In the rows, zero is written as 128.
Each row has a class, written after it, and each block has its own classes.
79 150 130 104 146 98 124 130 124 73 107 113 112 118 127 151 186 98 143 164 134 115 129 143 96 105 137 133 92 125 101 147 138 108 132 120
gutem
151 86 147 107 104 130 148 137 148 157 119 125 148 122 116 127 106 150 109 199 129 111 164 129 151 121 102 141 70 140 156 141 158 109 149 140
Rufa
131 131 138 84 139 82 160 76 98 143 91 113 121 159 131 129 109 137 116 101 158 130 120 102 119 133 105 162 161 96 184 96 131 127 129 105
tefef
146 129 121 128 135 174 105 147 145 118 94 147 114 112 135 140 135 156 129 190 123 110 162 141 104 91 130 127 92 144 14 148 116 99 151 141
zuk
163 115 113 130 101 134 145 161 130 189 116 166 131 144 134 90 125 120 124 207 103 140 138 122 148 114 162 133 106 128 68 138 94 146 133 174
Rufa
106 109 159 109 114 92 141 151 120 113 143 65 133 127 131 137 75 161 139 118 142 107 151 163 125 151 114 145 90 145 196 143 94 136 123 135
gutem
114 116 97 165 157 143 147 141 130 160 90 150 112 116 156 157 132 145 110 131 149 116 145 124 141 122 148 131 109 115 128 117 112 112 130 117
moku
107 97 98 150 103 111 117 128 161 140 144 143 94 97 137 137 111 84 128 197 140 101 163 174 89 60 142 131 117 129 20 136 107 129 162 165
vit
166 91 130 140 162 166 144 138 138 155 116 160 126 143 127 119 64 143 97 142 124 107 146 85 144 159 137 99 122 119 132 132 148 105 128 99
nugi
129 126 115 111 118 121 116 112 154 118 146 159 123 114 141 126 147 88 122 180 135 131 137 154 115 109 100 142 103 139 105 129 144 103 140 98
Rufa
186 137 113 99 114 154 129 156 129 99 121 112 103 98 139 157 175 171 130 145 141 111 130 134 118 93 156 132 104 151 60 129 184 88 150 138
Vame
119 113 128 136 111 116 100 84 155 115 148 128 118 83 123 159 161 111 117 153 169 104 145 142 134 89 92 130 81 122 137 123 162 97 174 148
milus
141 146 128 50 116 108 145 112 129 62 94 90 116 109 104 140 123 176 107 162 157 102 174 154 88 105 115 151 108 137 132 154 164 92 140 110
Dez
77 147 124 100 169 117 131 94 114 107 88 138 91 106 102 177 154 123 114 164 170 160 150 111 88 146 83 168 85 104 113 152 144 87 151 141
detik
120 149 90 103 121 104 131 109 130 102 112 123 112 118 129 127 170 108 125 176 138 136 134 146 90 121 133 130 106 121 81 121 139 107 140 104
Rufa
154 139 129 159 130 146 115 181 129 124 138 141 144 131 146 114 116 124 152 74 106 109 117 124 159 129 161 126 139 159 129 139 108 146 90 167
Vame
107 106 127 162 108 127 112 162 150 169 112 129 147 116 129 139 105 124 158 179 121 101 150 149 138 75 106 140 104 141 97 146 42 152 124 195
nugi
134 113 154 157 128 175 96 138 113 159 136 142 113 103 133 136 112 108 127 125 134 109 156 164 149 129 89 132 85 123 140 137 107 168 144 193
detik
130 74 118 116 115 110 159 125 118 175 52 147 152 145 122 114 96 128 107 228 116 94 200 131 126 88 86 141 124 121 169 136 96 155 102 144
moku
153 104 112 118 117 119 115 139 138 136 137 124 116 112 142 123 126 91 133 180 115 85 149 150 101 119 120 126 100 145 108 119 129 150 132 151
vit
140 121 159 88 86 112 148 143 123 123 156 100 121 153 128 133 121 130 130 157 140 154 146 149 152 119 166 170 108 128 128 131 159 108 152 148
nugi
131 136 140 93 127 94 130 70 147 63 180 130 93 108 119 141 164 109 117 126 152 145 159 151 112 87 120 154 145 123 127 135 158 84 176 144
Nena
101 125 152 77 76 116 106 142 147 121 119 110 155 137 161 129 81 121 139 156 142 110 146 153 107 137 121 151 78 138 61 143 92 107 122 83
tefef
146 91 136 82 161 126 152 143 108 161 88 110 118 132 137 125 91 161 117 138 125 119 123 120 108 142 120 135 124 124 146 135 137 140 103 96
Rufa
67 125 152 131 107 94 122 128 159 104 152 114 128 123 129 93 114 125 143 84 124 70 130 136 117 85 137 134 143 135 134 137 121 148 117 147
gutem
151 120 134 130 148 147 99 183 147 144 85 119 158 126 141 155 135 172 155 138 102 128 107 81 117 158 110 135 73 171 94 139 95 122 103 149
milus
179 126 117 183 141 161 127 123 136 111 140 139 130 152 149 120 167 202 112 108 114 115 191 116 149 109 138 157 112 160 154 80 134 86 117 129
gutem
166 119 139 157 129 156 114 178 129 127 116 148 104 103 152 140 93 117 137 123 148 90 119 118 113 132 118 117 105 140 108 121 125 125 124 130
gutem
73 153 133 91 147 92 154 124 96 101 90 98 93 104 128 176 152 128 124 160 156 145 135 132 77 125 103 173 112 113 145 149 107 120 143 128
moku
151 96 143 135 99 96 122 144 155 108 186 129 118 135 160 101 113 97 158 128 118 118 138 172 127 75 167 136 147 167 85 119 123 124 124 119
gutem
193 125 146 82 90 132 120 160 141 151 116 137 112 104 114 132 74 145 132 176 151 117 169 162 128 107 109 159 93 156 107 155 123 130 136 185
Dez
121 108 45 156 171 114 134 142 136 125 105 155 128 144 147 118 126 135 105 106 147 123 111 105 140 126 150 126 184 132 119 100 98 132 88 107
vit
144 124 132 109 105 128 131 107 149 102 165 124 124 76 137 118 131 157 119 152 127 112 186 150 115 116 93 128 110 155 142 134 92 102 124 107
moku
166 100 101 128 144 70 149 120 154 139 137 176 133 160 152 94 139 138 126 117 94 159 154 106 161 134 153 143 159 147 137 91 131 96 90 157
meli
117 142 111 98 123 108 137 121 141 77 134 115 124 113 133 142 126 114 122 149 144 127 129 151 116 141 97 117 120 121 145 117 129 102 137 107
nugi
131 137 154 137 186 130 120 127 108 111 99 115 138 170 106 160 160 119 158 143 120 163 133 116 152 126 151 157 111 148 130 161 121 112 147 140
zuk
157 167 129 57 100 136 103 136 138 82 120 116 111 108 135 150 155 155 142 176 155 103 106 131 75 123 115 150 79 159 66 160 108 98 163 115
milus
101 139 94 128 150 148 112 116 118 128 95 107 118 107 93 116 125 171 103 140 136 100 139 114 105 137 119 111 116 119 117 141 132 150 138 141
zuk
93 93 101 147 127 98 143 97 141 163 132 146 88 68 145 135 105 110 107 199 141 84 158 129 67 73 83 134 126 97 106 111 110 122 141 146
nugi
84 135 95 110 120 122 122 127 142 130 77 147 121 106 115 145 135 166 102 142 157 123 136 123 105 118 107 137 114 112 103 138 155 109 111 128
meli
113 125 122 105 148 99 113 106 143 93 167 102 108 108 117 150 145 107 108 167 131 141 123 147 108 115 112 133 116 140 106 144 170 121 196 119
Dez
138 115 122 135 111 110 145 93 147 115 192 145 139 126 141 121 130 117 113 167 122 140 170 165 119 101 135 158 131 146 166 139 122 103 134 109
Nena
135 146 146 80 114 119 118 129 153 91 135 128 121 104 116 134 139 125 121 146 136 127 147 147 125 110 119 146 104 142 107 149 176 106 145 142
Dez
134 91 132 173 83 123 162 125 93 173 82 110 128 126 154 152 92 114 138 173 158 122 164 139 94 117 128 158 96 93 128 106 130 122 126 125
detik
104 114 123 139 144 96 128 107 114 96 121 121 98 90 126 146 115 104 121 130 149 127 127 129 68 96 123 133 142 118 114 137 137 123 122 120
milus
128 123 112 119 114 84 139 163 153 91 141 144 151 86 134 101 88 37 142 110 132 96 74 139 143 139 143 79 145 151 151 124 141 151 94 113
tefef
94 105 148 101 102 83 140 95 134 96 161 87 138 97 91 139 105 126 116 125 170 120 164 145 112 108 120 167 122 134 217 159 175 113 119 120
Nena
101 104 93 124 149 124 147 146 173 143 140 130 149 87 132 113 129 141 138 169 90 66 112 153 104 86 174 80 120 155 98 182 87 155 118 124
Nena
138 138 84 123 99 132 116 144 136 111 113 151 101 62 154 137 141 73 159 209 157 55 101 171 57 75 105 119 105 151 58 147 87 145 147 127
detik
134 118 136 104 137 87 142 128 82 139 101 114 126 170 160 136 89 128 126 91 148 125 118 144 130 166 114 164 146 114 230 114 116 149 101 111
meli
140 98 101 126 159 109 130 129 147 127 150 138 147 166 156 107 101 126 98 114 113 135 141 140 165 146 155 133 144 146 156 113 153 123 118 91
Dez
164 115 116 92 95 130 118 159 125 165 162 136 119 112 141 106 113 114 119 205 140 104 112 158 142 123 112 147 93 154 133 150 91 164 157 150
Rufa
125 96 109 113 121 80 109 106 129 137 125 103 148 177 136 109 130 133 123 164 97 138 197 121 92 137 118 182 118 143 136 107 119 133 105 149
Nena
82 124 99 102 136 81 133 90 144 124 109 128 118 120 114 157 170 178 104 157 155 149 135 108 107 101 93 173 128 125 128 126 154 88 145 130
meli
112 135 124 55 116 125 140 97 131 133 88 139 143 130 85 116 110 147 95 187 148 110 162 137 132 116 112 129 98 120 132 162 133 124 128 116
tefef
156 165 101 130 154 145 121 143 130 121 109 153 112 158 147 117 146 143 132 135 95 139 171 119 105 169 160 140 105 156 80 123 74 116 116 134
moku
152 138 138 110 113 131 138 191 205 136 128 175 152 117 147 126 129 164 161 111 116 115 129 106 160 122 157 157 99 175 96 150 103 86 98 196
Nena
29 130 131 65 140 74 121 121 143 127 92 116 108 104 139 152 111 107 120 116 159 92 137 154 92 137 58 173 108 116 192 132 130 148 111 142
moku
86 144 106 99 158 118 124 101 156 126 105 135 112 120 134 156 145 188 110 132 138 142 120 123 96 124 88 145 116 120 96 131 100 104 148 139
milus
97 100 132 128 113 103 96 113 160 145 131 121 157 158 128 105 108 106 145 111 110 113 170 158 139 104 110 148 141 157 146 125 103 163 102 128
moku
52 69 103 148 131 78 124 115 154 178 117 122 134 131 136 127 118 93 121 168 111 101 165 153 106 79 115 156 123 118 122 114 134 164 109 166
vit
129 141 97 153 126 136 119 141 142 97 119 141 113 94 135 138 160 100 131 162 132 78 139 119 78 101 136 138 105 148 91 125 141 115 125 131
vit
104 129 143 138 146 150 100 137 177 114 150 148 125 107 145 158 132 157 127 138 151 98 139 115 125 132 103 142 63 158 105 148 119 67 149 95
gutem
127 116 123 144 135 129 135 86 157 184 96 168 128 156 105 122 130 174 109 137 125 131 175 104 147 95 139 149 112 112 115 125 137 110 137 189
milus
121 74 107 131 139 71 143 138 132 163 113 111 134 89 124 145 117 145 129 188 124 96 147 88 101 96 86 159 115 152 154 135 131 126 112 175
Vame
120 136 77 135 126 126 126 114 118 102 137 116 127 117 144 143 190 130 103 186 146 120 151 135 123 125 133 142 94 125 124 115 115 103 143 107
vit
108 133 120 112 114 80 137 115 136 102 86 107 123 78 123 152 121 112 120 158 151 118 132 117 75 115 52 136 127 105 139 113 154 119 137 137
Dez
106 109 114 154 158 120 121 156 118 142 77 123 134 142 144 145 89 155 131 110 121 148 113 120 101 124 114 138 150 128 103 129 69 154 93 143
milus
181 132 109 134 137 131 145 115 130 144 95 147 130 118 123 89 142 151 131 147 91 120 146 82 90 126 114 115 139 133 111 108 115 127 92 125
Rufa
161 156 129 86 123 150 119 121 137 65 150 118 118 111 135 141 159 163 123 173 149 115 145 140 121 133 121 149 83 162 111 145 142 68 170 99
zuk
170 126 110 151 145 135 147 141 110 185 84 182 132 112 95 139 113 110 119 207 138 143 158 80 126 144 116 138 98 119 158 163 91 130 108 187
Nena
109 147 105 92 108 124 123 117 152 104 120 153 121 100 113 128 140 130 132 181 168 124 132 113 109 126 109 142 100 136 67 166 95 91 147 128
detik
123 108 159 126 106 117 82 151 101 101 124 51 124 86 127 154 76 119 136 107 152 102 151 164 87 122 76 149 108 139 151 134 134 165 122 134
Dez
121 98 118 116 101 106 124 151 118 121 125 121 103 76 159 151 73 112 118 183 170 99 167 167 81 110 71 167 110 148 145 134 82 130 119 113
moku
160 141 141 111 167 155 141 117 130 82 124 148 117 130 115 128 133 146 105 112 131 98 177 100 129 158 144 140 100 142 173 142 164 81 108 111
vit
172 130 130 125 138 155 137 170 95 122 67 139 106 102 134 159 69 123 135 125 184 95 120 106 93 141 106 137 133 123 136 145 92 125 94 108
vit
123 143 122 107 125 109 142 135 130 97 80 124 115 106 134 156 104 128 135 132 164 126 144 119 92 147 94 136 123 125 126 132 93 100 120 105
moku
93 131 93 98 131 123 120 112 153 105 137 137 114 105 136 160 166 130 110 191 157 134 148 157 102 99 114 156 99 135 78 143 126 87 141 97
vit
143 121 129 92 144 97 157 114 129 122 127 129 133 151 123 108 137 141 121 159 108 128 145 115 147 111 173 134 124 142 103 138 107 113 142 138
tefef
148 98 113 96 110 102 154 142 120 160 78 135 123 122 126 122 116 173 108 172 122 130 139 103 103 121 111 140 132 121 122 119 156 130 107 151
meli
114 133 118 148 114 134 116 120 171 78 141 152 118 92 149 129 147 142 119 137 148 77 175 144 121 96 108 123 87 137 109 116 124 70 132 121
gutem

Next block, with new classes.
125 100 123 150 153 132 131 190 163 118 81 101 130 180 165 111 107 101 168 142 149 105 128 207 141 203 108 117 116 152 128 44 114 122 113 53
vut
173 123 121 113 136 107 105 134 121 149 163 153 131 187 163 162 88 168 144 85 138 133 134 72 95 145 156 87 135 147 88 143 166 96 121 166
vabu
149 142 134 174 59 104 106 154 137 161 144 123 81 109 79 178 114 144 183 114 96 99 86 121 147 131 92 145 119 117 200 125 118 106 128 123
rofon
97 165 143 69 111 101 145 148 162 94 144 127 148 170 135 122 125 121 108 139 80 108 104 73 105 150 141 96 176 129 103 141 157 95 115 133
zipu
139 132 127 48 101 99 109 176 160 113 155 161 168 197 149 155 90 179 169 148 82 145 118 94 113 166 131 77 176 120 104 143 156 115 106 163
vabu
72 151 137 179 38 89 126 114 209 153 147 112 56 101 108 120 137 142 191 153 55 109 111 171 174 120 51 152 149 142 203 96 100 101 120 185
Timud
129 172 110 137 98 117 128 140 171 130 159 135 115 177 133 176 111 144 119 122 124 146 106 83 115 178 118 128 137 146 87 127 135 63 115 114
dib
77 133 151 132 121 114 132 116 180 107 118 121 141 123 124 119 94 131 99 147 126 111 115 135 133 126 117 128 135 142 110 60 98 102 92 57
Timud
195 162 116 161 103 87 114 126 88 177 110 153 93 97 137 142 117 119 198 127 147 173 112 106 133 89 68 143 84 152 156 63 117 132 152 169
vabu
102 167 108 178 86 112 109 139 149 138 116 142 119 102 117 121 149 141 146 137 116 145 100 148 152 140 57 148 120 132 138 77 60 149 113 99
Timud
133 113 150 127 109 127 149 102 107 137 114 114 165 141 105 132 77 69 166 123 149 133 91 121 156 162 41 184 154 138 90 92 60 178 119 129
vut
137 173 134 194 75 126 118 99 169 133 132 88 79 124 81 112 80 137 140 105 148 136 82 104 174 117 49 188 142 116 131 74 89 129 146 80
rofon
162 140 109 86 133 204 145 120 126 97 133 96 148 117 137 88 155 141 43 132 133 173 175 143 71 125 168 155 136 118 69 171 97 135 143 100
zipu
104 116 186 101 113 122 118 162 169 149 97 110 145 136 110 127 95 131 196 142 95 133 97 180 164 149 111 116 141 160 119 55 86 159 107 77
rop
201 129 87 92 113 183 177 85 89 130 144 107 129 136 146 138 80 112 90 145 113 173 153 137 77 140 154 148 118 120 124 169 95 102 133 127
Zolet
109 96 129 95 133 144 122 118 128 120 119 135 156 126 140 98 168 140 159 172 110 199 162 162 96 159 135 138 144 140 147 139 66 145 144 166
vut
194 155 96 129 141 93 117 154 100 128 133 127 151 118 140 123 125 132 154 166 141 97 137 88 152 109 81 151 107 96 138 126 123 129 121 135
zomob
141 112 121 101 121 147 89 129 154 115 122 145 143 177 107 161 107 124 134 140 122 221 132 122 94 166 135 97 165 150 112 133 130 135 104 128
zomob
128 95 103 132 98 103 133 196 142 149 132 135 136 158 154 163 78 125 160 129 147 64 100 169 188 167 52 150 149 156 104 94 102 155 90 136
gades
83 173 124 188 66 113 145 186 184 124 110 133 87 152 116 144 158 123 159 158 78 142 121 242 171 180 67 122 175 130 172 118 105 103 126 167
gades
170 116 110 103 131 175 157 96 114 118 143 145 139 157 143 141 80 122 107 97 141 128 188 158 96 170 177 129 122 110 98 163 151 122 106 158
tubuv
168 106 127 73 122 162 159 142 126 144 123 126 130 116 137 134 133 125 149 179 115 211 179 206 90 162 155 96 137 164 127 136 128 104 139 194
dib
160 136 101 105 121 116 182 132 119 114 127 123 150 121 131 122 119 103 99 159 160 135 176 162 102 206 119 136 124 126 86 159 110 112 128 176
ruzi
137 163 122 98 55 97 176 116 185 127 150 98 94 133 124 118 87 130 165 189 95 112 112 117 181 121 51 154 179 110 136 114 81 99 136 151
Zolet
108 95 117 88 129 185 180 92 140 89 130 97 140 120 143 88 140 97 72 143 107 206 178 208 70 166 138 130 171 155 130 151 93 134 118 165
Timud
175 163 118 124 92 79 133 185 117 147 156 119 135 129 155 136 124 142 180 153 90 74 120 110 159 156 50 158 131 128 128 121 95 103 118 178
zomob
87 161 108 168 106 97 78 104 184 122 124 112 129 184 81 154 124 158 124 134 144 175 81 97 96 194 116 83 145 141 90 102 144 100 116 86
Timud
142 136 117 83 126 136 126 174 162 89 132 140 111 129 139 122 144 148 102 147 134 194 125 111 104 132 140 122 146 126 86 143 159 111 131 156
dib
89 96 141 117 123 105 160 120 143 117 143 133 101 157 149 124 144 142 117 123 125 52 159 108 150 109 136 139 106 135 104 137 169 90 113 136
Zolet
113 162 134 213 65 100 154 157 148 150 147 126 91 130 93 153 145 136 100 137 59 84 105 99 145 156 139 116 145 129 154 155 116 109 141 116
vut
96 139 152 113 135 111 160 159 151 131 102 127 136 147 137 136 110 61 183 139 134 121 101 162 162 160 96 115 139 162 98 80 119 129 98 111
rop
121 143 122 195 58 105 69 117 152 181 151 123 98 121 92 172 117 147 147 175 50 161 68 88 127 113 107 134 126 159 153 113 84 117 122 133
zomob
197 121 116 38 137 195 171 97 102 91 143 141 166 150 185 94 100 131 86 129 125 181 228 155 103 101 145 149 151 101 83 183 119 145 130 164
vabu
147 174 108 206 81 130 148 145 119 146 107 119 73 125 105 141 194 111 95 129 112 187 138 144 140 154 84 143 106 150 143 118 108 148 166 104
dib
184 124 101 129 108 98 143 147 137 150 154 72 136 117 127 138 117 130 162 176 110 83 101 122 160 98 73 166 126 121 156 121 96 132 134 125
fon
117 79 136 97 147 112 97 213 161 121 141 128 163 168 157 120 121 168 160 155 112 66 103 152 127 158 121 142 121 135 105 100 149 127 96 144
zipu
134 132 87 133 119 106 115 128 73 161 126 143 149 136 108 158 101 113 184 159 125 120 43 99 132 116 95 105 112 117 182 97 122 152 126 98
Zolet
168 167 129 130 53 110 114 159 99 175 123 152 83 116 114 163 81 94 206 132 100 111 94 149 172 149 75 119 127 124 201 110 96 129 143 104
rofon
117 127 149 84 115 129 145 135 201 95 161 116 121 189 145 118 102 111 118 142 108 136 158 107 167 156 109 121 211 138 66 165 124 102 105 151
zomob
124 102 134 55 124 169 161 76 149 80 126 155 121 143 139 94 137 168 98 161 98 209 226 174 77 118 183 131 143 108 154 173 139 107 136 190
Zolet
126 126 125 83 89 124 99 127 193 130 186 123 138 170 134 182 53 155 171 142 63 126 75 97 102 135 144 134 174 117 124 171 128 91 84 176
rop
135 139 122 181 97 123 94 148 134 159 126 131 95 133 97 163 172 133 160 157 108 158 133 163 119 139 121 117 113 157 165 121 144 91 140 140
zomob
163 174 87 149 90 88 147 159 146 158 139 125 132 142 140 158 48 98 159 120 134 67 64 107 178 154 66 105 141 141 126 69 100 112 107 78
ruzi
149 159 155 163 88 66 124 199 183 132 137 102 100 141 131 151 168 190 152 155 63 114 123 137 132 161 109 152 120 137 123 119 107 80 135 164
rop
201 134 72 136 161 169 192 87 84 105 116 125 94 110 168 107 146 95 72 134 190 204 208 151 68 140 142 168 92 121 123 158 92 101 149 156
Zolet
187 111 114 101 139 169 157 77 134 114 129 135 97 125 149 120 131 106 109 143 152 207 219 169 98 110 183 125 134 135 132 151 138 101 150 183
tubuv
174 170 128 153 80 126 125 134 174 141 159 108 73 103 124 103 101 178 134 98 77 132 129 125 159 127 111 130 153 104 138 157 99 117 133 163
Timud
188 145 97 108 134 211 181 108 115 113 151 146 148 88 135 109 97 115 53 147 87 195 166 136 65 99 193 173 123 115 142 178 101 123 114 162
zipu
175 126 110 117 133 187 134 153 98 120 135 126 134 112 182 92 159 128 115 141 93 182 198 206 96 174 119 170 120 124 97 181 52 133 120 194
zomob
133 120 133 97 98 132 181 176 131 106 118 95 145 148 115 128 95 75 107 138 90 99 96 162 161 170 87 123 152 139 114 113 140 152 102 84
Timud
59 145 126 148 120 105 118 119 186 116 135 144 116 197 115 163 107 143 130 123 124 132 80 82 113 173 148 84 146 137 109 103 133 70 98 66
Zolet
157 172 122 180 76 127 137 122 103 188 131 165 89 83 83 190 106 112 141 116 120 125 97 100 151 75 120 126 89 149 179 91 145 113 132 86
dib
130 166 141 103 67 83 173 152 151 150 144 104 140 134 109 152 70 97 179 190 103 73 76 113 160 162 87 123 177 147 149 82 106 73 141 104
vut
86 114 151 98 134 119 135 162 149 92 100 142 142 143 114 126 144 89 167 135 150 138 120 182 144 168 75 168 135 123 157 97 109 161 112 97
fon
113 155 124 113 82 89 147 174 137 147 158 101 123 97 108 123 124 102 190 179 83 57 56 124 143 125 73 146 156 118 206 115 129 118 133 166
zipu
91 152 133 162 107 87 104 113 173 111 138 109 105 176 104 129 120 140 148 107 130 130 98 118 124 194 77 130 153 122 134 118 147 106 121 148
Timud
112 162 146 145 30 145 94 127 164 150 134 87 102 155 104 142 122 134 149 134 36 102 117 170 168 130 65 129 169 125 165 116 84 138 129 68
zomob
141 205 113 124 90 116 175 143 86 120 123 143 131 98 106 116 146 85 103 168 112 133 115 145 137 146 92 143 144 94 160 157 97 153 160 116
fon
189 78 109 48 157 169 202 99 80 108 139 168 147 107 153 125 74 94 109 146 135 201 186 147 72 138 168 137 146 120 169 176 95 142 112 207
Zolet
117 163 102 117 111 62 185 160 142 107 125 97 124 106 121 133 160 60 146 203 128 102 100 90 138 162 104 102 150 111 131 125 117 108 124 147
tubuv
103 59 158 113 140 171 120 154 141 155 107 96 130 150 153 107 118 140 141 113 94 116 127 186 163 103 143 110 100 196 145 34 137 161 121 26
dib
120 138 111 113 79 110 112 198 144 143 122 120 151 161 116 160 101 166 173 150 89 87 89 172 163 167 92 119 138 130 150 103 130 130 111 99
gades
128 162 102 126 105 125 112 141 166 111 131 141 129 172 133 134 131 125 121 162 114 195 124 110 121 166 103 111 160 149 71 130 122 109 113 144
zomob
120 153 99 177 114 99 98 204 170 164 126 72 126 159 167 139 188 162 189 162 103 83 106 192 154 170 87 85 138 147 129 85 58 115 132 63
rop
72 99 156 93 82 144 115 164 190 82 118 97 112 173 136 91 109 171 110 127 94 72 118 188 162 150 84 141 173 89 106 105 100 168 113 62
Zolet
173 135 112 123 121 111 149 173 126 139 157 154 96 123 165 163 91 101 133 114 128 134 110 100 121 159 114 123 143 139 119 144 117 107 109 186
dib
150 129 134 75 156 176 174 107 179 83 119 101 148 113 114 69 138 140 96 158 119 218 206 137 80 148 177 152 145 115 122 157 103 129 126 153
zipu
167 158 129 107 119 162 166 109 144 95 139 100 108 140 162 99 128 132 98 115 132 165 221 168 83 172 133 158 147 94 118 176 94 95 142 156
vabu
129 183 115 100 114 68 158 153 145 109 135 115 147 106 105 133 140 102 184 186 134 110 86 64 151 160 98 144 126 90 118 121 110 97 121 141
tubuv
113 119 104 148 86 61 134 144 144 145 148 105 133 144 122 160 141 141 123 187 82 64 108 119 135 125 103 87 141 152 175 104 147 102 121 116
Timud
99 135 141 119 117 148 139 159 155 122 121 144 114 142 156 108 112 106 122 124 90 107 115 146 132 121 133 157 108 161 146 73 139 115 109 86
zipu
99 140 127 132 121 153 90 130 172 126 159 92 162 192 101 139 103 140 109 143 86 164 37 82 94 162 145 128 159 143 59 136 121 108 113 102
zipu
105 132 126 222 64 101 76 87 133 204 133 137 94 145 89 174 84 161 184 104 91 115 75 147 170 97 76 129 129 160 182 85 122 147 127 156
gades
104 165 178 156 87 99 95 113 157 147 122 133 114 88 102 131 131 153 170 135 89 123 96 137 163 55 85 145 152 113 159 82 65 147 131 118
rop
142 178 137 165 48 92 133 175 156 158 134 144 62 72 99 157 128 135 174 116 107 113 95 117 169 131 50 168 122 123 185 91 91 130 131 134
dib
115 96 147 135 137 122 124 149 137 135 105 135 112 149 127 121 119 100 193 136 134 132 122 150 178 133 103 142 99 157 162 73 135 129 123 88
rofon
114 144 132 142 107 69 206 137 121 121 140 88 128 143 105 132 167 76 126 183 133 78 129 111 139 170 92 121 179 142 155 139 141 91 169 153
vut
118 73 138 86 144 110 111 205 182 118 88 99 163 189 180 108 136 140 171 144 107 91 158 221 170 191 110 55 137 151 79 77 100 143 97 76
ruzi
177 151 97 64 92 167 159 118 103 107 133 122 129 96 154 104 118 108 99 159 97 209 161 189 68 170 118 139 148 122 123 174 84 122 135 197
Timud
163 114 113 145 143 147 147 119 144 114 124 104 111 141 141 117 184 148 101 165 139 188 210 224 69 153 151 145 113 141 125 155 133 83 154 192
fon
144 89 124 122 108 131 115 176 138 152 140 130 135 147 150 142 63 121 153 122 107 86 96 183 163 170 89 108 152 141 116 107 93 163 87 118
Timud
107 115 143 135 137 135 132 84 169 115 139 148 115 152 112 138 102 117 122 105 133 177 124 122 116 102 138 138 154 150 136 121 142 123 113 147
fon
